Here is a tiny trained network, its code and every weight. The questions are about switching its units off for an input and a class, where a switched-off unit gives its printed mean instead of its output.

import numpy as np


def w(rows, s, z=0):
    codes = np.array(rows[::2]) - 128.0
    scale = np.full(codes.shape[1], s)
    scale[-1] = z or s
    return codes * scale


def f(y):
    return y / 2 * (1 + np.tanh(0.7978845608 * (y + 0.044715 * y**3)))


def log_softmax(a):
    a = a - a.max(-1, keepdims=True)
    return a - np.log(np.exp(a).sum(-1, keepdims=True))


def net(x, mask):
    res = np.array(x, float).reshape(1, 6) / 4 @ E
    y = f(res @ A[0][:, :-1].T + A[0][:, -1])
    res = res + np.where(mask, y, B[0][:, -1]) @ B[0][:, :-1]
    return log_softmax(res[-1] @ U[:, :-1].T + U[:, -1])


A, B = {}, {}
E = w([
[134,127,131,136,125,136,119,139,126,122,133,119],'x0',
[166,33,51,236,177,64,110,44,86,71,154,73],'x1',
[53,171,9,84,255,198,48,150,60,71,223,154],'x2',
[131,142,125,132,121,113,116,122,133,141,141,145],'x3',
[142,135,130,140,138,130,125,128,141,122,122,151],'x4',
[166,38,199,159,170,178,247,119,32,213,250,233],'x5',
],0.0068)
A[0] = w([
[80,144,61,95,254,215,85,148,64,84,230,166,152],'N0',
[165,41,87,209,186,65,128,49,71,87,154,125,127],'N1',
[85,189,183,23,90,209,158,207,139,164,124,193,129],'N2',
[102,194,185,43,111,218,137,226,155,209,117,173,106],'N3',
[166,45,191,151,161,192,239,128,31,212,241,217,6],'N4',
[217,70,219,182,31,51,208,100,174,192,78,118,127],'N5',
],0.005,0.0015)
B[0] = w([
[178,119,104,41,130,210,132,135,208,234,170,153,222],'N0',
[148,61,140,193,152,90,149,60,48,100,139,184,201],'N1',
[154,44,86,219,175,64,159,93,22,110,137,185,205],'N2',
[107,42,91,217,198,69,179,80,51,87,125,181,205],'N3',
[21,245,180,71,84,67,15,198,193,3,28,51,254],'N4',
[144,123,88,33,137,236,164,118,196,215,200,153,252],'N5',
],0.0061,0.0089)
U = w([
[156,120,125,71,123,255,148,121,168,228,169,135,164],'0',
[140,61,129,227,148,52,161,93,45,110,138,150,216],'1',
[83,230,149,99,93,67,65,167,163,44,75,87,5],'2',
],0.0097,0.0015)

Each question gives the input, the list of numbers given to net, and the class t.
The units are the neurons (one row each of A and B). Each row of codes is followed by its name. A weight is (code - 128) times the scale printed after its matrix; where a second scale follows, it is the last column's (A, B and U).
mask holds one flag per neuron, in row order. A switched-off neuron (its flag False) gives its mean, the last column of its row in B, instead of its output. The means were averaged over made-up inputs and are rounded, as every weight is.
A unit's drop is (log p(t) with every unit on - log p(t) with that unit switched off) / (log p(t) with every unit on - log p(t) with every unit switched off).
The circuit of an input: a set's keep is (log p(t) with only the set's units on - log p(t) with every unit switched off) / (log p(t) with every unit on - log p(t) with every unit switched off). Starting from all 6 units, units are removed one at a time, each time the one whose removal leaves the highest keep (on an exact tie, the one counted first), for as long as the keep stays at least 0.8.
circuit, biggest first: the units of the circuit, biggest drop first
top k neurons: the k neurons with the biggest drops, biggest first
drop of u: that unit's drop, to one decimal
input [0,-7,-5,5,3,8], class 2: circuit, biggest first -> N4
input [5,-5,-4,4,3,0], class 1: circuit, biggest first -> N3, N2
input [1,0,3,2,-8,6], class 2: top 2 neurons -> N4, N5
input [-7,-6,-6,1,6,-5], class 0: top 3 neurons -> N5, N4, N1
input [-7,-6,-2,5,-7,8], class 2: top 2 neurons -> N4, N1
input [0,-7,3,-4,-7,6], class 1: top 2 neurons -> N2, N3
input [6,-3,1,-8,-7,3], class 1: top 2 neurons -> N5, N2
input [-4,-8,-4,2,3,-1], class 1: top 2 neurons -> N3, N2
input [-2,3,5,-5,-2,-4], class 0: top 2 neurons -> N4, N0
input [-6,-7,-6,-1,6,-5], class 1: top 3 neurons -> N3, N2, N0
input [-2,-7,5,4,1,7], class 1: top 3 neurons -> N2, N3, N5
input [-3,6,7,4,-2,-1], class 0: drop of N2 -> 0.1
input [5,2,8,-3,1,-1], class 0: drop of N0 -> 0.2
input [-3,4,-4,8,8,3], class 0: drop of N5 -> 1.1
input [-1,6,8,-1,7,-1], class 0: circuit, biggest first -> N0
